[[126 125 127 122 131]
 [129 123 126 122 130]
 [125 129 137 124 136]
 [126 125 125 122 123]
 [119 117 127 117 121]
 [129 125 138 128 134]
 [130 133 129 122 123]
 [126 116 127 116 123]
 [107 134 102 122 123]
 [122 109 115 125 121]]
|
[[126 125 127 122 131]
 [125 129 137 124 136]
 [119 117 127 117 121]
 [130 133 129 122 123]
 [107 134 102 122 123]]

[[131 125 122 136 125 127 131 121 144 130 136]
 [142 130 129 135 128 123 132 125 135 130 132]
 [125 128 129 113 128 126 143 129 124 127 124]
 [138 134 135 126 132 126 136 129 134 130 136]
 [121 126 121 107 127 131 114 122 131 127 134]
 [114 131 132 132 131 140 119 134 143 130 146]]
|
[[131 125 122 136 125 127 131 121 144 130 136]
 [125 128 129 113 128 126 143 129 124 127 124]
 [121 126 121 107 127 131 114 122 131 127 134]]

[[135 130 121 104 111 122]
 [116 123 115 104 127 118]
 [116 126 128 104 140 127]
 [129 128 144 104 136 140]
 [134 132 141 104 128 135]
 [115 125 127 104 140 126]
 [118 127 136 104 143 134]
 [115 124 125 104 138 125]
 [142 130 140 104 121 137]]
|
[[135 130 121 104 111 122]
 [116 126 128 104 140 127]
 [134 132 141 104 128 135]
 [118 127 136 104 143 134]
 [142 130 140 104 121 137]]

[[133 128 129 138 116 136 123 124 125 126 129 124]
 [110 128 136 113 138 119 136 120 114 132 125 133]
 [113 128 127 119 138 126 128 132 116 123 126 128]
 [122 128 133 104 125 120 134 123 129 132 125 135]
 [130 128 133 135 106 142 123 121 120 126 131 126]
 [116 128 131 127 138 126 131 127 115 127 128 129]
 [117 128 130 123 125 134 126 127 114 122 128 127]
 [144 128 130 120 100 134 125 123 143 132 129 130]]
|
[[133 128 129 138 116 136 123 124 125 126 129 124]
 [113 128 127 119 138 126 128 132 116 123 126 128]
 [130 128 133 135 106 142 123 121 120 126 131 126]
 [117 128 130 123 125 134 126 127 114 122 128 127]]

[[146 142 115 138]
 [144 140 117 137]
 [110 150 124 126]
 [142 132 121 134]
 [108 117 140 118]
 [113 115 139 120]
 [118 115 137 122]
 [109 112 142 118]
 [148 137 117 138]
 [120 146 122 129]
 [115 117 138 121]
 [142 144 116 137]]
|
[[146 142 115 138]
 [110 150 124 126]
 [108 117 140 118]
 [118 115 137 122]
 [148 137 117 138]
 [115 117 138 121]]

[[123 147 138 120 141]
 [137 107 135 116 105]]
|
[[123 147 138 120 141]]
---
[[123 109 119 111 115 123 113 121 130 130 145 118 104]
 [129 116 120 129 137 120 127 147 114 136 136 142 123]]
|
[[129 116 120 129 137 120 127 147 114 136 136 142 123]
 [123 109 119 111 115 123 113 121 130 130 145 118 104]]

[[135 119 124 127 146 154 130 120 123 120 129]
 [140 110 132 119 142 136 136 132 124 143 134]
 [131 115 119 115 151 120 124 144 137 131 130]
 [125 153 113 139 135 121 118 124 141 126 125]
 [131 126 137 143 140 118 145 143 131 125 133]]
|
[[131 126 137 143 140 118 145 143 131 125 133]
 [140 110 132 119 142 136 136 132 124 143 134]
 [135 119 124 127 146 154 130 120 123 120 129]
 [131 115 119 115 151 120 124 144 137 131 130]
 [125 153 113 139 135 121 118 124 141 126 125]]

[[131 133 137 137 118 133 111]
 [127 105 111 124 128 128 134]
 [132 113 120 129 125 114 134]]
|
[[131 133 137 137 118 133 111]
 [132 113 120 129 125 114 134]
 [127 105 111 124 128 128 134]]

[[130 132 125 130 130 129 127 130 137 137 128 113]
 [131 121 126 121 131 126 127 128 131 107 128 116]
 [130 133 136 137 133 129 137 133 129 139 132 117]
 [130 132 128 124 133 133 131 123 132 111 137 137]]
|
[[130 133 136 137 133 129 137 133 129 139 132 117]
 [130 132 128 124 133 133 131 123 132 111 137 137]
 [131 121 126 121 131 126 127 128 131 107 128 116]
 [130 132 125 130 130 129 127 130 137 137 128 113]]

[[118 109 129 117 138]
 [130 123 125 124 144]
 [137 120 111 116 152]
 [115 124 137 115 108]
 [142 144 115 146 114]
 [115 129 156 130 131]]
|
[[115 129 156 130 131]
 [115 124 137 115 108]
 [118 109 129 117 138]
 [130 123 125 124 144]
 [142 144 115 146 114]
 [137 120 111 116 152]]

[[128 101 127 141 125 126 116 140 129]
 [125 139 137 118 130 134 145 138 156]]
|
[[125 139 137 118 130 134 145 138 156]
 [128 101 127 141 125 126 116 140 129]]
